Here is a tiny trained network, its code and every weight. The questions are about switching its units off for an input and a class, where a switched-off unit gives its printed mean instead of its output.

import numpy as np


def w(rows, s, z=0):
    codes = np.array(rows[::2]) - 128.0
    scale = np.full(codes.shape[1], s)
    scale[-1] = z or s
    return codes * scale


def norm(h):
    return h / np.sqrt((h * h).mean(-1, keepdims=True) + 1e-5)


def f(y):
    return y / 2 * (1 + np.tanh(0.7978845608 * (y + 0.044715 * y**3)))


def log_softmax(a):
    a = a - a.max(-1, keepdims=True)
    return a - np.log(np.exp(a).sum(-1, keepdims=True))


def net(x, mask):
    res = np.array(x, float).reshape(1, 4) / 4 @ E
    u = 0
    for l in range(4):
        y = f(norm(res) @ A[l][:, :-1].T + A[l][:, -1])
        res = res + np.where(mask[u : u + 7], y, B[l][:, -1]) @ B[l][:, :-1]
        u += 7
    return log_softmax(norm(res)[-1] @ U[:, :-1].T + U[:, -1])


A, B = {}, {}
E = w([
[143,132,182,71,83,132,213,78,166],'x0',
[107,79,117,254,192,125,218,136,120],'x1',
[105,196,211,70,173,64,180,125,65],'x2',
[145,166,134,115,188,105,130,132,185],'x3',
],0.0082)
A[0] = w([
[155,180,147,94,128,105,175,199,55,105],'L0N1',
[88,125,105,129,65,109,255,140,163,109],'L0N2',
[72,206,74,164,140,178,84,178,90,130],'L0N3',
[117,93,129,155,141,102,111,159,98,205],'L0N4',
[145,64,80,122,141,184,119,114,199,122],'L0N5',
[215,134,111,151,155,165,78,114,78,2],'L0N6',
[94,119,154,214,103,134,144,105,82,200],'L0N7',
],0.0068,0.00097)
B[0] = w([
[133,10,103,118,130,107,94,202,177,228],'L0N1',
[170,187,156,157,194,167,93,163,168,245],'L0N2',
[255,176,165,130,148,149,175,126,151,219],'L0N3',
[148,170,176,175,167,159,149,71,89,176],'L0N4',
[86,66,105,105,134,70,163,149,97,252],'L0N5',
[182,148,111,82,74,65,158,150,85,149],'L0N6',
[88,152,110,113,144,137,123,161,152,226],'L0N7',
],0.0072,0.003)
A[1] = w([
[156,68,2,105,139,183,133,88,125,87],'L1N1',
[116,141,174,125,31,158,236,91,234,89],'L1N2',
[187,76,203,105,103,207,176,57,179,3],'L1N3',
[73,162,186,107,160,65,123,145,53,45],'L1N4',
[166,109,169,71,54,64,34,98,138,151],'L1N5',
[141,84,120,52,120,165,157,158,113,125],'L1N6',
[29,127,71,103,179,93,202,80,111,151],'L1N7',
],0.0059,0.0023)
B[1] = w([
[131,104,130,57,135,119,177,99,122,176],'L1N1',
[194,107,160,139,149,105,37,101,2,206],'L1N2',
[234,141,173,151,165,109,116,198,103,163],'L1N3',
[98,80,97,63,146,133,122,129,133,163],'L1N4',
[72,145,124,225,95,111,173,67,186,254],'L1N5',
[80,142,107,114,168,131,102,121,109,163],'L1N6',
[108,123,170,142,93,209,152,140,75,151],'L1N7',
],0.0071,0.0045)
A[2] = w([
[189,114,67,143,162,128,73,167,89,254],'L2N1',
[132,153,148,116,91,142,52,197,140,79],'L2N2',
[160,66,146,77,150,134,123,134,202,107],'L2N3',
[148,125,168,168,192,156,182,127,106,55],'L2N4',
[160,118,61,70,88,102,75,130,173,124],'L2N5',
[79,82,179,87,200,69,125,164,71,10],'L2N6',
[140,2,65,56,138,127,134,137,138,78],'L2N7',
],0.0073,0.00086)
B[2] = w([
[174,106,254,65,140,57,115,110,97,215],'L2N1',
[134,178,115,144,123,144,149,163,104,151],'L2N2',
[131,88,142,152,115,126,135,176,70,179],'L2N3',
[119,144,94,147,87,140,85,116,137,254],'L2N4',
[120,122,115,141,156,139,158,104,165,228],'L2N5',
[143,67,136,93,106,139,134,128,152,228],'L2N6',
[128,107,171,64,169,165,179,220,132,209],'L2N7',
],0.0098,0.0041)
A[3] = w([
[140,77,113,154,145,66,189,154,163,123],'L3N1',
[132,140,146,83,117,55,57,139,208,252],'L3N2',
[210,145,177,109,105,95,126,44,29,205],'L3N3',
[17,114,175,30,163,120,126,133,62,214],'L3N4',
[71,146,171,117,148,112,86,154,145,184],'L3N5',
[116,123,140,255,143,183,204,106,143,130],'L3N6',
[63,225,57,62,77,134,54,25,176,39],'L3N7',
],0.0064,0.0013)
B[3] = w([
[119,158,137,51,5,196,179,117,122,192],'L3N1',
[68,80,78,172,113,181,114,89,64,237],'L3N2',
[162,193,106,197,199,61,19,126,56,252],'L3N3',
[176,59,49,132,145,232,243,160,182,210],'L3N4',
[205,138,149,216,2,164,142,185,157,155],'L3N5',
[39,232,69,85,76,70,57,75,147,242],'L3N6',
[12,226,99,209,121,123,134,169,185,219],'L3N7',
],0.0063,0.0043)
U = w([
[12,222,88,155,74,129,124,105,149,191],'0',
[163,26,149,30,114,174,211,176,146,177],'1',
[234,165,191,139,189,77,57,105,50,1],'2',
],0.012,0.00087)

Each question gives the input, the list of numbers given to net, and the class t.
The units are the neurons (one row each of A and B). Each row of codes is followed by its name. A weight is (code - 128) times the scale printed after its matrix; where a second scale follows, it is the last column's (A, B and U).
mask holds one flag per neuron, layer by layer. A switched-off neuron (its flag False) gives its mean, the last column of its row in B, instead of its output. The means were averaged over made-up inputs and are rounded, as every weight is.
A unit's drop is (log p(t) with every unit on - log p(t) with that unit switched off) / (log p(t) with every unit on - log p(t) with every unit switched off).
The circuit of an input: a set's keep is (log p(t) with only the set's units on - log p(t) with every unit switched off) / (log p(t) with every unit on - log p(t) with every unit switched off). Starting from the 12 units with the biggest drops (on a tie, the unit counted first), units are removed one at a time, each time the one whose removal leaves the highest keep (on an exact tie, the one counted first), for as long as the keep stays at least 0.8.
units of the circuit, in order: the units of the circuit, biggest drop first
most important unit: the unit with the biggest drop
top k neurons: the k neurons with the biggest drops, biggest first
k most important neurons of layer l: the k neurons of layer l with the biggest drops, biggest first
drop of u: that unit's drop, to one decimal
input [4,-3,-3,2], class 2: units of the circuit, in order	L1N2
input [-8,-5,-8,-7], class 1: units of the circuit, in order	L2N7, L1N1
input [-3,-8,8,-1], class 0: units of the circuit, in order	L1N5, L2N1
input [4,-3,-3,-5], class 2: top 3 neurons	L1N2, L0N1, L1N3
input [-5,3,5,-6], class 1: top 2 neurons	L1N4, L0N7
input [-7,5,-2,0], class 2: top 2 neurons	L2N1, L1N5
input [-1,-5,4,7], class 0: top 3 neurons	L1N5, L0N5, L2N7
input [0,-6,-8,6], class 1: units of the circuit, in order	L2N7, L0N5
input [5,4,4,1], class 2: top 3 neurons	L0N5, L1N5, L1N2
input [4,-5,-4,-8], class 0: top 2 neurons	L1N5, L0N1
input [1,-4,4,-1], class 0: top 3 neurons	L1N5, L0N5, L1N1
input [5,-4,3,-5], class 2: 2 most important neurons of layer 2	L2N4, L2N5
input [8,-3,-6,-8], class 2: top 2 neurons	L1N2, L0N1
input [-2,-3,3,-2], class 0: units of the circuit, in order	L1N5
input [-6,7,3,7], class 0: top 2 neurons	L1N2, L3N6
input [7,-7,-4,-2], class 0: top 3 neurons	L1N5, L0N3, L3N7
input [0,-3,3,1], class 0: top 4 neurons	L1N5, L0N5, L1N1, L2N1
input [6,-7,1,1], class 0: top 2 neurons	L1N5, L3N7
input [0,7,8,0], class 1: 3 most important neurons of layer 2	L2N6, L2N5, L2N2
input [3,-4,6,-5], class 1: most important unit	L0N1
input [-8,0,8,-4], class 1: 2 most important neurons of layer 1	L1N4, L1N2
input [7,-6,-6,-4], class 2: 2 most important neurons of layer 0	L0N1, L0N7
input [8,2,-5,8], class 2: drop of L1N2	0.9
input [1,-1,-2,5], class 1: drop of L0N5	1.4
